Here is a tiny trained network, its code and every weight. The questions are about switching its units off for an input and a class, where a switched-off unit gives its printed mean instead of its output.

import numpy as np


def w(rows, s, z=0):
    codes = np.array(rows[::2]) - 128.0
    scale = np.full(codes.shape[1], s)
    scale[-1] = z or s
    return codes * scale


def f(y):
    return y / 2 * (1 + np.tanh(0.7978845608 * (y + 0.044715 * y**3)))


def log_softmax(a):
    a = a - a.max(-1, keepdims=True)
    return a - np.log(np.exp(a).sum(-1, keepdims=True))


def net(x, mask):
    res = np.array(x, float).reshape(1, 2) / 4 @ E
    y = f(res @ A[0][:, :-1].T + A[0][:, -1])
    res = res + np.where(mask, y, B[0][:, -1]) @ B[0][:, :-1]
    return log_softmax(res[-1] @ U[:, :-1].T + U[:, -1])


A, B = {}, {}
E = w([
[227,180,1,129,152,73,119,167,137,109,161],'x0',
[185,80,151,150,75,74,212,47,175,222,217],'x1',
],0.016)
A[0] = w([
[106,103,88,121,191,102,56,84,57,150,124,249],'N0',
[140,153,128,20,141,221,62,189,90,109,95,87],'N1',
[224,149,110,231,78,131,118,177,83,126,192,88],'N2',
[199,189,59,225,104,141,104,192,136,164,99,162],'N3',
[212,131,3,197,158,136,110,185,172,56,83,94],'N4',
[46,89,215,69,100,200,163,234,147,155,58,93],'N5',
[142,157,118,103,199,168,142,180,78,51,89,96],'N6',
[105,162,92,44,182,126,54,83,125,60,73,126],'N7',
],0.0071,0.013)
B[0] = w([
[140,120,108,68,215,159,31,248,41,110,224,235],'N0',
[156,127,131,134,101,82,153,46,196,108,105,216],'N1',
[118,132,108,172,77,143,189,97,176,139,89,183],'N2',
[124,127,127,120,116,111,126,157,98,188,114,234],'N3',
[110,171,135,251,57,207,158,179,109,180,46,247],'N4',
[77,166,210,165,123,153,108,146,183,150,66,220],'N5',
[123,107,135,139,141,102,225,51,74,119,130,213],'N6',
[199,60,67,125,129,38,187,119,209,101,149,221],'N7',
],0.014)
U = w([
[53,188,121,145,83,217,128,153,169,127,20,51],'0',
[236,66,93,88,122,5,191,9,203,60,164,50],'1',
[178,128,86,24,198,159,1,201,96,81,220,254],'2',
],0.0078,0.0042)

Each question gives the input, the list of numbers given to net, and the class t.
The units are the neurons (one row each of A and B). Each row of codes is followed by its name. A weight is (code - 128) times the scale printed after its matrix; where a second scale follows, it is the last column's (A, B and U).
mask holds one flag per neuron, in row order. A switched-off neuron (its flag False) gives its mean, the last column of its row in B, instead of its output. The means were averaged over made-up inputs and are rounded, as every weight is.
A unit's drop is (log p(t) with every unit on - log p(t) with that unit switched off) / (log p(t) with every unit on - log p(t) with every unit switched off).
The circuit of an input: a set's keep is (log p(t) with only the set's units on - log p(t) with every unit switched off) / (log p(t) with every unit on - log p(t) with every unit switched off). Starting from all 8 units, units are removed one at a time, each time the one whose removal leaves the highest keep (on an exact tie, the one counted first), for as long as the keep stays at least 0.8.
circuit, biggest first: the units of the circuit, biggest drop first
unit that matters most: the unit with the biggest drop
k most important neurons: the k neurons with the biggest drops, biggest first
drop when u is switched off: that unit's drop, to one decimal
input [-1,2], class 2: unit that matters most => N4
input [-4,-5], class 1: 2 most important neurons => N4; N7
input [0,-4], class 1: 3 most important neurons => N7; N1; N6
input [3,0], class 2: circuit, biggest first => N5; N1
input [5,5], class 0: 3 most important neurons => N7; N1; N6
input [2,3], class 2: circuit, biggest first => N7; N4; N1
input [3,-1], class 2: 2 most important neurons => N5; N0
input [3,-4], class 1: 3 most important neurons => N7; N5; N6
input [2,2], class 2: circuit, biggest first => N4; N7
input [0,-3], class 2: 2 most important neurons => N0; N2
input [-8,8], class 0: 4 most important neurons => N7; N1; N5; N6
input [4,3], class 0: 2 most important neurons => N7; N2
input [-3,-5], class 1: 3 most important neurons => N4; N7; N1
input [3,-3], class 2: 4 most important neurons => N0; N5; N2; N7
input [8,-2], class 0: circuit, biggest first => N4
input [4,-6], class 1: drop when N4 is switched off => 0.0
input [3,-7], class 1: drop when N7 is switched off => 0.7
input [3,-5], class 1: drop when N5 is switched off => 0.1
